Rows near named flat spaces through zero
rg-mp: [  2  -1 -23 -11 -16  15  -8 -16   0 -20   0 -16 -44   1   4  23 -19   1
   7  -7 -17  -4  -8  10  18]
dt-ll: [ 14 -20  -4  -1   1  31 -14  10 -16  -5  -2 -25 -20 -23   4  19   0 -24
  -2  -1   7   4  18   9  11]
rg-mp: [-10  -3   9  -3  11  12 -15  -9   9 -14   8  23   8 -18 -17   0  18  31
 -12   5  -8   3   1 -12   8]
sq-fs: [-19  12 -17 -23  -1 -13 -10 -17   8 -20  13  17 -22   5  -7  15   5   8
  19   0  -5 -18 -11   9   8]
sq-fs: [-15 -41 -19 -32  23 -46 -32  13  23   2   6 -24  17 -40 -31  19  35 -54
  13  22 -18 -53   5   6 -12]
dr-jb: [-29  16  16 -27 -12  -8  -6 -34   9 -26   5  19 -20  -5  -6  14 -20  40
 -18  11  -5  -6 -20  13  -3]
bl-qj: [-14   6  24  11  -8 -18  10 -40 -16  -9  23   7  14   5  -2 -10 -18  27
  -2 -37  36  10 -24  10 -26]
jg-dq: [-20  27 -12 -10 -13 -34   7 -37  33 -19  12  14   8  21 -34   6  18  57
  22 -17 -22 -15 -19  31  17]
sq-fs: [  9 -18  21  20  -3 -30   5  -1   6  38  -1 -38  50  -5 -13 -29  15 -11
 -17 -15  -2  -1  -3   3 -26]
dr-jb: [ 13  31   2   2  -8  16  -5  20   9  35   2 -12  16  19 -11 -17  63   7
  13  -2 -12   8  31  33  32]
dt-ll: [  5 -13   2  -4  -2  28 -13  -8  -9 -23   7 -18 -12 -27 -16  29  10   8
   5 -10  12   2  17  32  21]
dt-ll: [ 19   3 -23  18   4   7  14  17   6   0  -8   1   6  17  -3   1  11   1
  24  -7  -8   5  12  -1  20]
bl-qj: [ -7   7   6 -21  -6  17 -19   0   0   2  -1  -1 -23  -9   5   5   6  -1
 -15  18 -12  -1   5   5   9]
rg-mp: [ -6   4 -13  -5   7 -17 -10 -10   1  -6  28  -3  14  -2 -27   9  46  -3
  41 -27  19 -17   9  34  12]
dt-ll: [  9 -25  21   2 -20  25   0 -15 -30  -8 -10 -39 -34 -23  26  16 -63 -18
 -36  -5  16  15  -9   3 -20]
dr-jb: [  6  11  -4  -6  -9  11   9  11   5  -3 -17  -4 -15   9   6  11  -9   4
   0  16 -11   2   9  14  16]
dt-ll: [-14 -14  22   4   3  -2 -11 -25   7  -6   4  16  10 -18  -3 -17 -18  31
 -42   2 -15   9 -26 -40 -23]
jg-dq: [ 19 -13   0  10  -4  -5   5  21 -16  30  -5 -42   9   1  12  -6   2 -50
   6  -9  15  -2  14  14 -12]
dt-ll: [-15   3  34   4  15  -6 -10 -11   9   2  17  21  48 -20 -31 -14  43  40
 -12  -3  14   4   7   8  -5]
bl-qj: [-15  15  12 -24   2  22 -16   4   3  -7  -4  26 -23  -8   8   5   2  13
 -21  33 -11   2   4  -9   9]
bl-qj: [-15  25  -1 -36 -12 -25  -7   3  13  15   0 -14  -8  11  -7   9  25 -14
  13  19  -9 -26   8  47   8]
bl-qj: [ 13 -14  -3  11  -9 -15   9  -1  -1  12  -5 -36  11   2  -3  -1  -7 -17
   4 -16   0  -4  -2  14  -8]
rg-mp: [  0  11  12   7   3  -5  12   7 -10  11   2  10  13  11  10 -12  -1  -4
   3  -2  22   7   2   0 -11]
bl-qj: [-10  19  13 -22 -11 -52  25  20  23  28 -29 -16  21  20   2  -4  -9 -18
  -5  41 -12 -25   2  33 -16]
jg-dq: [  5 -49 -13   4  31 -30  -3  31  38  -2 -23  -9  49 -36 -36   9  19 -17
  -6  34 -35 -29  12 -22  -5]
bl-qj: [  4 -22  15   4 -15  -6  -1 -20  -9   2  -1 -41  -1 -16  -1   5 -26  -7
 -20 -15   4   1 -11  14 -18]
dr-jb: [  3   1 -19  -8   1  12  -3   9   6 -13  -7   3 -19   0  -2  18   3  -2
  13  10 -13  -6   9   5  21]
dr-jb: [-15   7 -36 -26  -5 -10 -14 -13  14 -18   4  14 -43  11   5  13 -11  -5
  13   9 -32 -20 -21 -16  10]
rg-mp: [ 18 -64   4  34  12 -23  20  -6   5 -23 -13 -39  47 -39 -31  20 -30  -1
  -5 -20  11  -6  -2   4 -21]
jg-dq: [  5  17  27   8  -4  -8  16  17 -20  37  -1  -9  21  17  21 -24   2 -24
  -4  -1  34  10  10  13 -21]
jg-dq: [ -8   7   2   1   2  -1  -2 -20  -7 -17  22   9   3  -2 -14   8  15  19
  20 -25  24   0   0  22   6]
jg-dq: [  3  17 -51 -32 -23  14 -17   8  13   4 -16  -9 -80  29  31  10 -21 -31
   5  25 -62 -14 -14 -21  25]
sq-fs: [  5 -34  18   7   7  38  -9  -5 -30 -24  -2  -3 -22 -38  18  16 -45  -9
 -31   1  24  18  -2 -25 -15]
rg-mp: [ -1 -22  31  21   7   1  11 -16 -23 -13   7   2  21 -22   2  -2 -31  10
 -18 -18  42  16  -8  -8 -29]
bl-qj: [ 24  -5  -7  31  13  45  28  28   4 -29 -32  32   1   2   6  12 -28  35
  -6  20  -9  30  18 -30  27]
sq-fs: [ -4 -25   6  23   1 -20 -11 -40  -3   2  28 -11  25 -12 -16 -22   1  12
  -9 -48   5   4 -30 -23 -28]
sq-fs: [  2 -30  -2 -14   4  21 -14  -5  -2 -41  -2 -26 -13 -47 -28  54   2   3
   8   3  11 -13  23  46  24]
jg-dq: [ -3  10  18   4  -8   6  21 -11 -10 -20  -7  10  -5   4   7  11 -34  26
  -6   0  22  13  -3  15  -3]
rg-mp: [ -1 -34   8  -6   0 -14 -15  -7  -9   8   4 -36   3 -29  -2   4 -10 -36
 -15  -5   5 -13  -7   1 -25]
bl-qj: [ -2 -21   5  -6  -8 -11   3 -15   1 -19  -5 -29  -3 -21 -13  26 -23   0
  -4  -3   5 -11  -3  29  -5]
dr-jb: [ -3  28 -25 -22 -12 -24  13  18  20  13 -20   1 -21  36  14   2  -7 -18
  16  29 -31 -19  -3   9  10]
dt-ll: [ 24 -37 -21  33  24  21  -3  29  -4   9 -12  12   7  -8  19 -23 -14 -27
 -15   4 -21  16  -4 -84 -11]
rg-mp: [  4  -2   1   0  -3   3   8   8  -2   2 -13  -3  -9   3  14   1 -22  -9
 -10  12  -4   3  -2  -9  -5]
rg-mp: [  7  -5  15  25   3   0  33  -4 -25 -20  -2   9  12   4  12   7 -43   7
   7 -19  50  17  -3   5 -18]
sq-fs: [ -2 -21 -16  -5  -4  17 -16 -32   2 -46  12 -12 -25 -27 -26  39  -5  26
  10 -22  -5  -5  -4  21  23]
jg-dq: [ -3 -12   1  -6  18  11   0  17  -6 -20  -8  21  -5 -18   4  17 -11  -9
  -1  23  13  -3  10 -12   0]
dr-jb: [-21  31 -36 -44  -6 -22  -3   6  29 -16 -10  22 -39  24  -1  24   5  -2
  28  36 -36 -33  -4  16  25]
dt-ll: [ 12 -21 -27  25  29   4  -2  23   9   1  -2  31  17   1   3 -20   9 -11
   6   2 -19   4  -4 -70  -2]
dr-jb: [ -9  14  27  -2  -4 -19  21   1  -6   9  -8   8  15  10  12  -9 -22   3
 -11  12  22   3  -5   9 -22]
sq-fs: [ -2  13  11   5   0  15   7  -3 -16  -6   4  20  -8   7  15  -4 -14  11
  -2  -4  22  15  -1  -6  -3]
jg-dq: [-15  10  14   6  -3 -21  19 -32  15 -31   7  17  26   1 -32  12  -3  61
   8 -16  12   0 -10  30   3]
sq-fs: [-13  20   6 -12  -2  -4   4   2  -9   6  -1  27 -20  18  29 -12 -23  -8
  -9  16   6   3 -14 -23 -16]
dr-jb: [ -3  15  12   3  -7 -20  15   3  -7  24  -3   2   7  23  21 -23 -17 -13
  -7   1  10   4 -12  -9 -24]
jg-dq: [ -3   3  -7   0  -8  19 -26 -17  16  10   5  10 -17   3   2 -25  10  26
 -30  -1 -51  12 -20 -46   7]
dr-jb: [ -5  -9  26   2   0 -32  24   2   8   2 -18 -10  33  -7  -7   2 -25   5
 -17  16  11  -7  -3  16 -24]
dt-ll: [-14  31  25 -18 -19 -21   0  -5  14  34  -4  -6  10  19   3 -24  13  12
 -22  17 -16  -3  -6  18  -9]
dt-ll: [  0  -4   2   0   3 -11   1  14  -6  24  -7   2  -1   8  26 -22 -18 -32
 -16  14  -4  -1 -11 -36 -25]
sq-fs: [ -5 -12   9 -14   1 -20  -5   5   6   5  -4 -22  13 -18 -13  11   8 -18
  -2  12   3 -19   8  26  -7]
bl-qj: [-28  22  31 -47 -13  10 -35  -7  -1  21   3   5 -32 -11  18 -10   6  -6
 -45  40 -17  -6  -6   0 -10]
rg-mp: [-14   6   0 -33  -7  16 -31   0  -2   8   0   2 -43  -8  20   0  -5 -19
 -25  27 -23  -6  -7 -17  -1]
[  6   7  16   1   1  36   1   7  -8 -16  -4   5  -1 -14  -8  18  11  25
  -2   7  17  15  26  28  24] => dr-jb
[-17  12   7 -16   1 -21   0  -4   5   1   4  12   4   4  -2  -1   4   1
   2  11   5 -12  -5   9  -9] => bl-qj
[ 28 -21   0  48  26  13  18  32  -7  14  -8  12  46   0   2 -26  10  -7
   2 -11  12  23  15 -43  -6] => dt-ll
[-25  17   1 -19  23 -23   3   8  10 -20  10  47  19  -1 -17  13  26  12
  28  19  23 -20   9  14   4] => jg-dq
[-10  37  35 -15 -21  17 -10  -3  -8  38  -2   5 -16  18  29 -33   0   9
 -42  19  -9  19  -6  -6 -10] => bl-qj
[  3 -31  -2   2  26   7 -11  22  -1  -8  -4   6  13 -31  -7   9   9 -22
  -2  16   6  -7  14 -21  -3] => jg-dq
[  1  -1   9   5  -7 -18  22   0  13  -2 -19  -8  17   5  -6   3 -21  15
  -9  10  -7  -2  -4  11  -6] => jg-dq
[ -6   6  11   2  -2 -24  19  -2 -11   6  -1   5   8  14  15  -8 -27 -12
   2  -3  26  -1 -12   1 -26] => dt-ll
[  7 -15  11  18   0 -13  10   1  -4  17  -6 -11  19   1  10 -21 -21 -12
 -19  -5   1   7 -13 -25 -27] => bl-qj
[  2   8   5   4  -1 -24   6   5  -3  26  10 -17  27  11  -6 -14  27 -18
  18 -15  17  -7   7  25  -8] => jg-dq
[-27   1  25 -20  19  13 -35 -10  -2  -7  23  38   5 -30 -10  -6  31  17
 -21  15   9  -1   1 -19  -6] => rg-mp
[-13   6   2  -6   5   5 -25 -21  -3  -2  29  15  -1  -7 -11  -9  32  14
   4 -20   4   0  -6  -5   3] => dr-jb
[ 11  -6   2 -12 -11  32 -18  15   1  15 -16 -27 -27 -12  12   3  -1 -16
 -28  23 -30   5  12  -3  13] => bl-qj
[ -1  -6  12  -3 -12 -24   6  -6   1  17  -5 -30   9   1   1  -5 -13 -15
 -11  -1   0  -8  -8  16 -19] => bl-qj
[ -2  11 -18 -23 -17   5 -23  -2   9  17   1 -19 -35   9   7  -2  13 -16
  -3   7 -37 -10  -4   3  14] => rg-mp
[  1  10  12 -11  -8   4   0  22  -2  34 -21  -1 -15  13  35 -23 -21 -26
 -35  36 -20   6  -4 -29 -17] => rg-mp
[ 11  -6   3   3   6  22   3  19  -6  -7 -10  -4   0 -12  -2  15   4  -4
   2  11   9   5  23  13  14] => sq-fs
[ 27 -51 -11  30   9  10  12  14  -9 -11 -19 -28   6 -23   5  12 -39 -26
  -9  -7   1   7   1 -26 -11] => dr-jb
[ -1  18 -13   0   6 -21  16  12   3   2   3  12  12  22  -3   1  17  -8
  36  -4  16 -10   8  19   5] => dt-ll
[ -7  -6 -14  -8  -3 -19 -10 -18  15 -10  11 -12   3  -6 -25  11  18   9
  15 -13 -13 -18  -6  19   8] => sq-fs
[-31  31  24 -31  13   5 -41  -2  -3  25  33  40   4  -5   0 -28  63   2
 -10  14   8  -4   5 -10  -4] => rg-mp
[ -2   8  -7 -10   3  -2  -2  11  -7   6   3   3  -9   7   9   2   8 -22
  15   5  10  -7   7   6   1] => jg-dq
[-10 -12   6   1   4 -16  10 -12 -18 -14   4   8  -6  -4  17   4 -43 -15
  -3  -6  29  -3 -20 -15 -31] => dt-ll
[ -4  16  -4   3 -15 -14  17 -17  13  -6  -6   5  -5  23   0  -3 -21  29
  -1  -5 -15   2 -18   3   1] => dt-ll
[-19  15 -14 -13   9 -26 -13  -7  -4  11  26  27  -5  18  10 -19  18 -22
  21 -10   8 -14 -18 -23 -16] => dr-jb
[ 13 -26 -24   9   4   6  10   6  26 -32 -26  -6  -2 -14 -20  28 -20  20
  -1  14 -36  -6   3  -8  22] => rg-mp
[ 15 -34  11  18  22 -19  16  30  12   2 -17 -23  61 -28 -33  12  22 -11
   8  11  13 -12  31  26  -2] => dr-jb

Rows near named flat spaces through zero (a row that begins with a name and a colon came from that space)
fdcd: [  0  30   7  -4  20   7   5 -29 -39 -51  15 -27  19 -11 -10  -4 -36   5
 -41 -16 -14 -27  -8  33  13]
qcpz: [  7   1  32  25 -19  -1  25 -14  21 -33 -33  -6  -4  28  32  11 -21  48
 -26  -4  22  -7 -11   0   9]
fbgs: [ 30 -17  19 -47 -22  -9  32  44 -23 -25 -15 -10  21  25  32  58   8  15
   5 -15  -7  -8  -2  10  -1]
fdcd: [ 12 -18   8  -5  -7 -13   1   3   3  14 -12 -10 -16  30   2  11  15  -1
  15  -3  -3  -6   2  -3   5]
fdcd: [ -9 -12  19 -36  -2 -21 -21  -3 -13  13  14 -15  -2   6   3  12  -5 -17
   9   3  -7 -26   6  28  17]
fdcd: [ -8   7   0  18  26 -14  -1 -19   6 -14  19  23  -7   9   7   0   8   8
 -15  22  -9  -1  27 -18   6]
qcpz: [ 27  -6 -29   3 -10  -9   4  -6 -42 -10 -13   6  10   5   0   0  31 -19
  11   9 -16   1  20 -25 -15]
cntp: [-10  13 -26 -42 -14  11  -7   5 -36 -24  10   9  23 -51  22   8  17 -33
  38   3 -10  -2  38  -5 -21]
fdcd: [ 10  -8  12  -2 -12  -6  -5   2  -3  12  -8 -23   4  13 -17   5 -24  -1
  -9 -14   6 -10 -26  24   5]
fdcd: [ -1  31   5 -26 -46  24  -7  21  -6   1   3 -26  17 -32   6  -6 -23 -18
  47 -34  27 -36 -15  43  -4]
cntp: [-21 -17   3 -22  16 -15 -12   7   2   2  18  27  15 -19  10  18  -5  -3
 -21  30  -8  20  14  -5  -2]
fbgs: [ 16 -23   8 -21 -43  13  22  37   7   1 -42  -9  15  -1  21  28  -6  15
  12 -18  19  21 -25   1 -17]
fbgs: [  0  30   1  -7 -14   7  -6  31   5  18  32  10   9 -10   2 -10   7 -13
  34  -6  15 -29  -1  18   8]
fbgs: [  9  17  -4  20   8 -11 -13   2 -21  14  30  13  20   1 -22 -27  -5  -8
 -29  16  -1 -20 -17  14  17]
fdcd: [ 10 -29   9 -11 -19  -6   1 -10 -14   0 -36 -24  -1  12   4   8  -7   4
 -11  -5  -1   6 -16   6   0]
cntp: [-12   3  26 -24  14   6  14   9  16 -26   5 -17   6  -2   5  35 -38  22
 -20 -21   1   2 -11  26   3]
cntp: [ 11 -22  -2 -22  -5 -11 -13 -14 -22  25 -15 -34 -33  29  -8  -7  35 -27
  39 -12 -20 -20   8   2  11]
fdcd: [ 18   2 -12  49  -5   9  13  21  38  26 -10  15  -4  17 -24  -7  -3  14
  -1  -6  20  24 -23 -21 -16]
cntp: [ 17   4  -7  20 -29  41  16  -3  -3   3 -50 -43  -9  -5 -17 -35 -10   9
   4 -41  16   8 -51   9  -6]
qcpz: [  2  20  -4  21  14  21  10  10  10   7   9  -1  -5  -1 -17 -25   2  10
 -10 -12   3   2 -23   2   7]
pbbf: [ 27   5 -14  12  31 -27  13 -15 -33 -32  17  12   3  34  -5  22  23  -2
 -15  12 -31 -11  36 -24  -1]
fbgs: [ -3   7  -6   5  24 -11 -10 -15 -20  -7  23   6   9  -4 -15  -8  -5  -8
 -26  14 -15  -6   6   3   7]
cntp: [ 21  44  -9   6 -18   9  10 -13 -17 -31   4 -24 -11  14   5   0  11 -13
  57 -35   3 -51  28   7  -5]
cntp: [-17 -14 -15 -16 -24  10 -24 -31 -12   8 -28 -20 -13 -32   5 -21   5 -28
  34  -2   1   6  12  -2 -13]
pbbf: [-15   0  -4 -11  -5 -10 -24  -9 -14  -1  15  10  27 -33  -5   1 -28 -18
 -15  17   3   0   5  15  -6]
pbbf: [  5   3 -19   9   7  -7 -10 -13 -11   1   8   0   2  -2 -20  -1  -1 -19
   7   1  -8  -1  14  -6 -11]
fbgs: [ -2  40   3   2  24  20  22 -16 -13 -47  14 -13 -10   1  12  -9   9  14
   1 -20 -13 -26  14   4  14]
pbbf: [-32 -44 -11   2  47  -3  13 -40  37 -27 -31  20 -39  -1  22  31  21  22
 -14  24 -27  72  51 -67 -27]
qcpz: [-10  13   8  15  30  23  14   9  21  12  10   4 -28  10   1 -34  30  21
  -8  -4  -6   5 -17  -8  25]
fdcd: [-28 -18  -1  -9 -16  -5 -21  -5  11  11  -7  26  12 -37  21  -6  -7  -5
  -5  32  13  24   9  -9  -9]
cntp: [  8  27 -14  49 -20  -9 -14 -23  15  17   7  18 -24  19   4 -34  31 -13
  50  11  18 -33  31 -23   0]
pbbf: [-22  21 -10  -1  -9  19 -14  -4   1 -10  11   4  28 -55  -8 -12 -41 -11
  -8  -1  16   6  -7  19 -15]
pbbf: [ 14  14  -9  15  10  26  37   6  -5 -37 -16   1   1   2  10   0  13  27
 -15 -14  -6  16  -5 -21  -7]
cntp: [ 11   6 -26  30  -6  10   5  -5 -24 -14 -11  18  34 -27 -12 -22 -12   2
 -40  15   3  24 -16 -15 -16]
qcpz: [ -7  14   6  16  14  18   7  11  23  10   9   0  -7  -1 -12 -18  -6  14
 -12 -10   7   5 -24   6   9]
pbbf: [ -2 -30   8 -14 -21   4   7  12 -10   2 -33   8  16 -13  26  -4   5  16
 -29  18   5  28 -23  -7   2]
fbgs: [-18 -11 -34  25   5  26  -5 -37   7 -12 -35  -2  -1 -45 -18 -21 -20  -5
 -16   2   1  54   0 -28 -36]
qcpz: [ 30   0   3  26  -3 -13   8  18  -5  15   4   5  12  31 -20  -1  -3   9
 -24   2   4  -8 -26   4   8]
qcpz: [ 11  11   3   0   4  14  18  20  -5 -13   3  -6  17  -2  -8   6 -16  13
 -21 -16   1   3 -24  13   0]
qcpz: [  1  19 -30   3   0  34  15  -2 -15 -28 -12  -4  11 -37  -4 -11   1  -5
   7 -17  -4  20   3 -14 -24]
fbgs: [  0 -15  -3  -8  19 -22  -8 -13 -13  -4   9   5  -1  11  -5  17   5  -9
 -11  15 -19   2  20  -8   0]
fbgs: [ 23  -4 -25  52   1  -2   2 -26 -21   1 -22   7   5  11 -24 -34   8   2
 -34  15  -4  15 -14 -26  -6]
pbbf: [ -4  -4  29 -30  26 -11  19  10  -1 -29  14  -1  -3  22  25  36   3  24
 -20  -1 -17  -9  10   9  19]
pbbf: [ -4 -14 -15  28 -24 -24 -22 -24 -18   0  -9  45  32 -23  18 -19  -2  -5
 -32  57  12  15  15 -25 -10]
pbbf: [ 17  11 -36  13  19 -14 -14 -22 -30  -5  20  -3   5   1 -40   4   0 -37
  11  -2 -22  -9  27  -9 -20]
cntp: [-13  -4   3   6 -21   9 -15 -26  19  17 -24 -23 -31  -2   2 -22   2  -9
  37 -12  14  -7   2   2  -1]
qcpz: [  3 -10   8  -8 -12 -26 -17 -13  -8   6   2  -3   0  14   4  12  -4 -12
  10  10   1 -20  15   8   4]
qcpz: [ 24  -6   3  18 -27 -22   4 -23 -20 -19 -25  -2   4  29  17   9   4   5
   0   8   5 -19  14 -10  -2]
fdcd: [-11   2  -9  -2 -24  21   1  -2  -2 -13 -21   5  16 -39  17 -12 -10   2
   0   2  15  18  -5  -5 -15]
fbgs: [-11 -15  28 -25   6 -17  -8   7   9   9  11  -5  -2  12   7  19 -12   6
 -11   5  -2  -9  -5  21  18]
[ -2  28   2  -5  -2   3  -7  20  -3   9  35   8  11 -10  -3 -11   1 -10
  14  -2   7 -27  -3  20  12] => fbgs
[ 23  -7 -11  -6  24  -9  22  -2 -36 -33  -2   1   9  19   1  23  18   6
 -25   3 -31   8  14 -19  -4] => pbbf
[ -1  -3  14 -25  -4  -7   9 -22 -25 -36 -15 -12 -13  13  41  11  25   7
  12   2 -14 -21  29  -4  13] => qcpz
[ 17  35 -14  56 -13  21  23   7  30 -10  -7  13   0   6  -7 -13  -7  20
  12 -16  27   2  -7 -18 -17] => fdcd
[ -4 -12   7 -29  -7  -3 -17  21  -4  31  11 -14   8  -9 -18   4 -14 -19
   5  -8   1  -5 -22  30   6] => fdcd
[ -1   2 -20  33 -31  12 -11  -8   2  14 -21  17  13 -29  -1 -36  -3  -5
  -1  16  23  17 -12 -15 -15] => pbbf
[ -3  -3  11  21 -12 -20 -13  -9  24  14   3  13  -3  14   2   3 -14   5
   0  14  18  -8   5   0   2] => fdcd
[  4  -9 -17 -25   8  13  20   6 -28 -27 -14   4   3 -13  22   9  35   0
   3   2 -23  21  18 -25 -10] => qcpz
[  6  27 -14  19 -11  14  -3   1  -4   0   8  -2  11 -15 -16 -19 -11 -10
   9 -11  12 -12  -8   8  -7] => pbbf
[-19 -32  13 -36  15 -23 -23 -15 -21   7   6  -4   4  -7   3   9  -6 -11
 -28  23 -20   5   4  13  14] => fdcd
[ -6  -1 -14 -18  26   3  12 -23 -16 -44  -4  -6  -6  -9   9  26   7  -3
   4  -5 -26  14  39 -19 -18] => fbgs
[ 23  -7 -37  38  -7  -9  -4 -14 -12  13 -15  17  -2   9 -17 -15  27 -18
  11  15  -5  16  16 -40 -22] => fbgs
[-27 -13  -6   4  -4 -25 -36 -20  20  34  14  33 -19  -8  16 -14  27 -23
  34  41   5  -1  42 -23   0] => cntp
[  8  -3   1 -15  25 -28  -1  -8 -22 -14  23   5  -4  26   4  25  19  -9
   1  11 -27 -18  34  -6   8] => fbgs
[-18   1 -21   9  46  29  21 -22  39 -24 -13 -13 -43  -4 -14  16   8   8
  21 -28 -19  42  29 -36 -28] => pbbf
[-24   2  -8 -13  10  15  -8  -5  12   4   5   1 -10 -28   1  -9   4 -10
  16  -1  -3  14  11  -5  -6] => qcpz
[  1  22   4  27  20 -18   6 -25   9 -26  19  19 -17  28  17   4  18  12
   6  14  -5 -23  42 -21   9] => fdcd
[ -2 -31 -11   0  -5 -17 -19 -14  -1  27 -15   3 -10   4  -8  -3  12 -18
   7  17  -5  16   9 -16  -8] => pbbf
[  5 -33  20  -9 -24  -3  14   6  34  11 -44 -14 -32  34  26  25  15  20
  30 -12  12  12   1 -14  -4] => fbgs
[  4  13  11 -14  -4  -7  -3  -8 -21 -14  10 -18   2   8   4   4  -5  -6
   7 -10  -4 -34   5  22  13] => qcpz
[  4  28 -16  12  27  15  17  10   1 -14  23  12  -6   1  -5  -6  23   2
  10  -8 -12  -1  14 -16  -2] => fdcd
[ -4  17  24 -12  15  -2   4   3  -9 -14  24  -8   5   8   5   0 -10  12
 -22  -4  -5 -27 -10  28  27] => fbgs
[ 14  -6 -15 -17  16   2  15  16 -46 -32   5   9  48 -24 -10  18 -16   2
 -58   9 -22  25 -15   2 -11] => cntp
[  8 -19   7  28   3 -17  -4  -9  16  16 -11   3  -1  23 -18   3 -20  13
 -32  11   7  13 -18  -3   0] => fdcd
[ -5 -43  20 -54  -3  11  23  26 -22 -19 -36  -9  21 -15  32  25  -1  27
 -47   4 -14  39 -31   6   6] => pbbf
